Below is a small trained network, with its code and all its weights. Each question gives an input and a class and asks what happens when units are switched off, that is, made to give their printed mean instead of their output.

import numpy as np


def w(rows, s, z=0):
    codes = np.array(rows[::2]) - 128.0
    scale = np.full(codes.shape[1], s)
    scale[-1] = z or s
    return codes * scale


def f(y):
    return np.maximum(y, 0)


def log_softmax(a):
    a = a - a.max(-1, keepdims=True)
    return a - np.log(np.exp(a).sum(-1, keepdims=True))


def net(x, mask):
    res = np.array(x, float).reshape(1, 6) / 4 @ E
    y = f(res @ A[0][:, :-1].T + A[0][:, -1])
    res = res + np.where(mask, y, B[0][:, -1]) @ B[0][:, :-1]
    return log_softmax(res[-1] @ U[:, :-1].T + U[:, -1])


A, B = {}, {}
E = w([
[58,230,142,225],'x0',
[80,253,102,37],'x1',
[207,140,25,68],'x2',
[83,197,99,188],'x3',
[230,182,231,187],'x4',
[54,133,123,85],'x5',
],0.0064)
A[0] = w([
[90,86,74,98,69],'n1',
[104,145,168,157,74],'n2',
[167,36,172,160,89],'n3',
[153,145,64,120,57],'n4',
[75,80,86,98,114],'n5',
[161,167,75,208,142],'n6',
[157,167,101,136,2],'n7',
[114,144,114,150,50],'n8',
[86,107,149,195,80],'n9',
[111,122,50,124,68],'n10',
[141,144,138,80,66],'n11',
[142,101,170,101,54],'n12',
[64,41,45,111,112],'n13',
[124,99,124,102,54],'n14',
[136,133,37,106,160],'n15',
[106,130,49,131,66],'n16',
[133,79,124,158,100],'n17',
[41,87,141,91,84],'n18',
[50,101,148,230,101],'n19',
[162,168,138,61,40],'n20',
[145,50,156,160,104],'n21',
[136,179,122,74,123],'n22',
[126,133,130,133,76],'n23',
[82,121,172,148,80],'n24',
[11,132,155,228,134],'n25',
[105,112,4,116,139],'n26',
[98,108,148,139,46],'n27',
[172,24,177,201,92],'n28',
[126,132,129,133,95],'n29',
],0.014,0.0075)
B[0] = w([
[118,68,148,92,183],'n1',
[132,122,88,185,158],'n2',
[212,156,44,39,226],'n3',
[76,161,149,139,160],'n4',
[122,72,180,78,200],'n5',
[149,167,150,228,212],'n6',
[110,151,215,135,135],'n7',
[175,138,134,177,136],'n8',
[58,164,127,109,174],'n9',
[101,44,158,141,170],'n10',
[124,120,80,93,145],'n11',
[170,78,128,140,146],'n12',
[148,20,201,43,236],'n13',
[153,87,100,122,142],'n14',
[134,145,52,206,224],'n15',
[106,44,133,138,170],'n16',
[152,130,91,81,169],'n17',
[133,128,184,58,185],'n18',
[5,190,142,87,214],'n19',
[47,139,52,41,162],'n20',
[191,108,52,89,205],'n21',
[32,141,47,78,190],'n22',
[108,135,129,131,128],'n23',
[132,154,168,170,158],'n24',
[22,235,167,80,253],'n25',
[116,46,60,221,237],'n26',
[86,103,129,125,135],'n27',
[241,90,71,69,254],'n28',
[125,134,126,131,128],'n29',
],0.026,0.0091)
U = w([
[133,216,136,151,177],'0',
[175,85,149,163,24],'1',
[255,122,116,147,134],'2',
[148,89,117,109,200],'3',
[135,143,189,105,2],'4',
[157,125,77,196,73],'5',
[129,125,151,231,177],'6',
],0.0071,0.009)

Each question gives the input, the list of numbers given to net, and the class t.
The units are the neurons (one row each of A and B). Each row of codes is followed by its name. A weight is (code - 128) times the scale printed after its matrix; where a second scale follows, it is the last column's (A, B and U).
mask holds one flag per neuron, in row order. A switched-off neuron (its flag False) gives its mean, the last column of its row in B, instead of its output. The means were averaged over made-up inputs and are rounded, as every weight is.
A unit's drop is (log p(t) with every unit on - log p(t) with that unit switched off) / (log p(t) with every unit on - log p(t) with every unit switched off).
The circuit of an input: a set's keep is (log p(t) with only the set's units on - log p(t) with every unit switched off) / (log p(t) with every unit on - log p(t) with every unit switched off). Starting from the 12 units with the biggest drops (on a tie, the unit counted first), units are removed one at a time, each time the one whose removal leaves the highest keep (on an exact tie, the one counted first), for as long as the keep stays at least 0.8.
units of the circuit, in order: the units of the circuit, biggest drop first
k most important neurons: the k neurons with the biggest drops, biggest first
drop of u: that unit's drop, to one decimal
input [2,8,-8,-7,-3,0], class 4: units of the circuit, in order	[n18, n26]
input [-2,-7,-8,3,-3,-6], class 0: units of the circuit, in order	[n25]
input [-2,6,8,-5,1,3], class 5: units of the circuit, in order	[n15, n26]
input [-2,1,3,4,5,-7], class 6: 2 most important neurons	[n3, n28]
input [-6,-4,-6,6,-6,5], class 4: units of the circuit, in order	[n25, n18]
input [-3,3,-5,-3,0,7], class 4: units of the circuit, in order	[n26, n28, n18]
input [-1,-7,-4,4,4,3], class 0: 2 most important neurons	[n19, n25]
input [3,2,2,-4,7,-1], class 0: 2 most important neurons	[n26, n28]
input [-5,-4,-6,-6,-5,3], class 2: 3 most important neurons	[n28, n3, n25]
input [6,8,8,6,3,1], class 6: drop of n28	0.2
input [-4,-6,6,1,6,-3], class 2: drop of n10	0.0
input [-2,8,0,7,0,-8], class 6: drop of n6	0.1
